Below is a small trained network, with its code and all its weights. Each question gives an input and a target symbol and asks what happens when units are switched off, that is, made to give their printed mean instead of their output.

import numpy as np


def w(rows, s, z=0):
    codes = np.array(rows[::2]) - 128.0
    scale = np.full(codes.shape[1], s)
    scale[-1] = z or s
    return codes * scale


def f(y):
    return y / 2 * (1 + np.tanh(0.7978845608 * (y + 0.044715 * y**3)))


def softmax(a):
    e = np.exp(a - a.max(-1, keepdims=True))
    return e / e.sum(-1, keepdims=True)


def log_softmax(a):
    a = a - a.max(-1, keepdims=True)
    return a - np.log(np.exp(a).sum(-1, keepdims=True))


def net(x, mask):
    ids = ['ΓΣΦΨΩαβδεζηθλμξτ'.index(c) for c in x.split()]
    T = len(ids)
    res = E[ids] + P[:T]
    r = res
    for j in range(2):
        rows = slice(2 * j, 2 * j + 2)
        q, k, v = (r @ M[0][rows].T for M in (Q, K, V))
        z = softmax(np.where(np.tri(T) > 0, q @ k.T / 2**0.5, -1e9)) @ v
        o = O[0][rows]
        res = res + np.where(mask[j], z, o[:, -1]) @ o[:, :-1]
    y = f(res @ A[0][:, :-1].T + A[0][:, -1])
    res = res + np.where(mask[2:14], y, B[0][:, -1]) @ B[0][:, :-1]
    return log_softmax(res[-1] @ U[:, :-1].T + U[:, -1])


Q, K, V, O, A, B = {}, {}, {}, {}, {}, {}
E = w([
[136,118,107,116],'Γ',
[127,123,79,173],'Σ',
[141,129,102,126],'Φ',
[110,160,92,141],'Ψ',
[186,167,102,173],'Ω',
[138,75,82,72],'α',
[156,198,97,110],'β',
[97,107,145,102],'δ',
[167,144,31,100],'ε',
[132,51,164,146],'ζ',
[86,71,67,124],'η',
[97,115,194,179],'θ',
[141,141,99,22],'λ',
[253,140,158,69],'μ',
[159,184,235,135],'ξ',
[211,44,53,158],'τ',
],0.014)
P = w([
[65,127,125,217],'0',
[91,184,90,240],'1',
[93,151,117,223],'2',
[77,87,160,146],'3',
[68,128,120,194],'4',
[71,193,70,252],'5',
],0.0042)
Q[0] = w([
[204,132,224,34],'head 1',
[66,9,196,71],'head 1',
[104,226,63,255],'head 2',
[62,134,197,139],'head 2',
],0.0054)
K[0] = w([
[103,138,47,219],'head 1',
[164,208,92,166],'head 1',
[137,2,179,17],'head 2',
[179,133,50,142],'head 2',
],0.0076)
V[0] = w([
[207,245,144,148],'head 1',
[156,81,112,230],'head 1',
[76,194,60,128],'head 2',
[57,175,199,164],'head 2',
],0.011)
O[0] = w([
[197,194,140,147,243],'head 1',
[141,86,94,250,255],'head 1',
[66,189,18,140,199],'head 2',
[59,169,227,185,83],'head 2',
],0.012,0.003)
A[0] = w([
[184,72,123,195,94],'neuron 1',
[104,55,196,71,224],'neuron 2',
[99,159,50,230,143],'neuron 3',
[193,74,178,188,101],'neuron 4',
[231,123,186,133,135],'neuron 5',
[68,169,159,75,254],'neuron 6',
[139,223,31,156,135],'neuron 7',
[10,121,85,194,52],'neuron 8',
[3,141,87,93,165],'neuron 9',
[183,73,34,167,121],'neuron 10',
[80,229,121,145,128],'neuron 11',
[163,126,163,41,106],'neuron 12',
],0.0075,0.0074)
B[0] = w([
[38,167,111,141,162],'neuron 1',
[230,125,44,188,140],'neuron 2',
[49,120,196,85,255],'neuron 3',
[85,186,82,107,153],'neuron 4',
[62,136,65,149,164],'neuron 5',
[255,134,178,181,160],'neuron 6',
[109,149,187,40,243],'neuron 7',
[7,94,208,94,150],'neuron 8',
[202,16,231,68,157],'neuron 9',
[77,120,90,78,216],'neuron 10',
[148,124,185,62,160],'neuron 11',
[102,98,121,192,126],'neuron 12',
],0.0068,0.0096)
U = w([
[130,105,137,124,174],'Γ',
[40,129,128,117,31],'Σ',
[112,119,127,116,126],'Φ',
[114,121,208,79,114],'Ψ',
[48,255,91,126,164],'Ω',
[151,46,76,89,116],'α',
[154,199,175,67,99],'β',
[177,59,203,155,194],'δ',
[96,154,80,16,70],'ε',
[105,73,87,228,197],'ζ',
[95,39,132,90,55],'η',
[96,120,193,211,154],'θ',
[239,104,153,55,138],'λ',
[209,216,3,158,252],'μ',
[177,205,180,196,140],'ξ',
[59,123,4,127,16],'τ',
],0.0076,0.0047)

Each question gives the input, a string of symbols that net reads in full, and the target symbol t.
The units are the heads (2 rows each of Q, K, V and O) and the neurons (one row each of A and B). Each row of codes is followed by its name. A weight is (code - 128) times the scale printed after its matrix; where a second scale follows, it is the last column's (O, A, B and U).
mask holds one flag per unit, heads first, then neurons. A switched-off unit (its flag False) gives its mean, the last column of its rows in O or B, instead of its output. The means were averaged over made-up inputs and are rounded, as every weight is.
A unit's drop is (log p(t) with every unit on - log p(t) with that unit switched off) / (log p(t) with every unit on - log p(t) with every unit switched off).
The circuit of an input: a set's keep is (log p(t) with only the set's units on - log p(t) with every unit switched off) / (log p(t) with every unit on - log p(t) with every unit switched off). Starting from the 12 units with the biggest drops (on a tie, the unit counted first), units are removed one at a time, each time the one whose removal leaves the highest keep (on an exact tie, the one counted first), for as long as the keep stays at least 0.8.
circuit, biggest first: the units of the circuit, biggest drop first
most important unit: the unit with the biggest drop
top k neurons: the k neurons with the biggest drops, biggest first
heads that matter: for each layer, one digit per head in row order, 1 if its drop is at least 0.15 and else 0, layers parted by /
drop when u is switched off: that unit's drop, to one decimal
input θ Ω ξ β, target ξ: heads that matter => 01
input τ ζ Ω α ζ, target ζ: heads that matter => 10
input μ μ ε ζ, target μ: heads that matter => 00
input Ψ μ α ε ε, target ε: circuit, biggest first => [head 2; neuron 7; neuron 10]
input β η η, target η: circuit, biggest first => [neuron 9; head 1; head 2; neuron 8]
input Σ η ζ ζ Γ ζ, target ζ: circuit, biggest first => [neuron 7; head 1]
input Γ ζ η, target η: heads that matter => 10
input Φ μ μ λ, target μ: heads that matter => 01
input ε Ω ε, target ε: top neuron => [neuron 7]
input α Ω ζ ξ β ξ, target ξ: heads that matter => 01
input λ Ψ β, target λ: heads that matter => 10
input Ω Ψ Ω, target Ω: heads that matter => 10
input θ θ Γ, target θ: heads that matter => 11
input ε Ω ζ λ τ, target τ: most important unit => neuron 10
input μ μ Ψ μ Φ, target μ: drop when neuron 6 is switched off => 0.0
input Ψ Ω ζ Ω μ, target μ: drop when neuron 3 is switched off => 0.3
input Γ Ψ Ω Ω, target Ω: drop when head 1 is switched off => 0.3
input δ Ω λ, target λ: drop when neuron 1 is switched off => 0.1
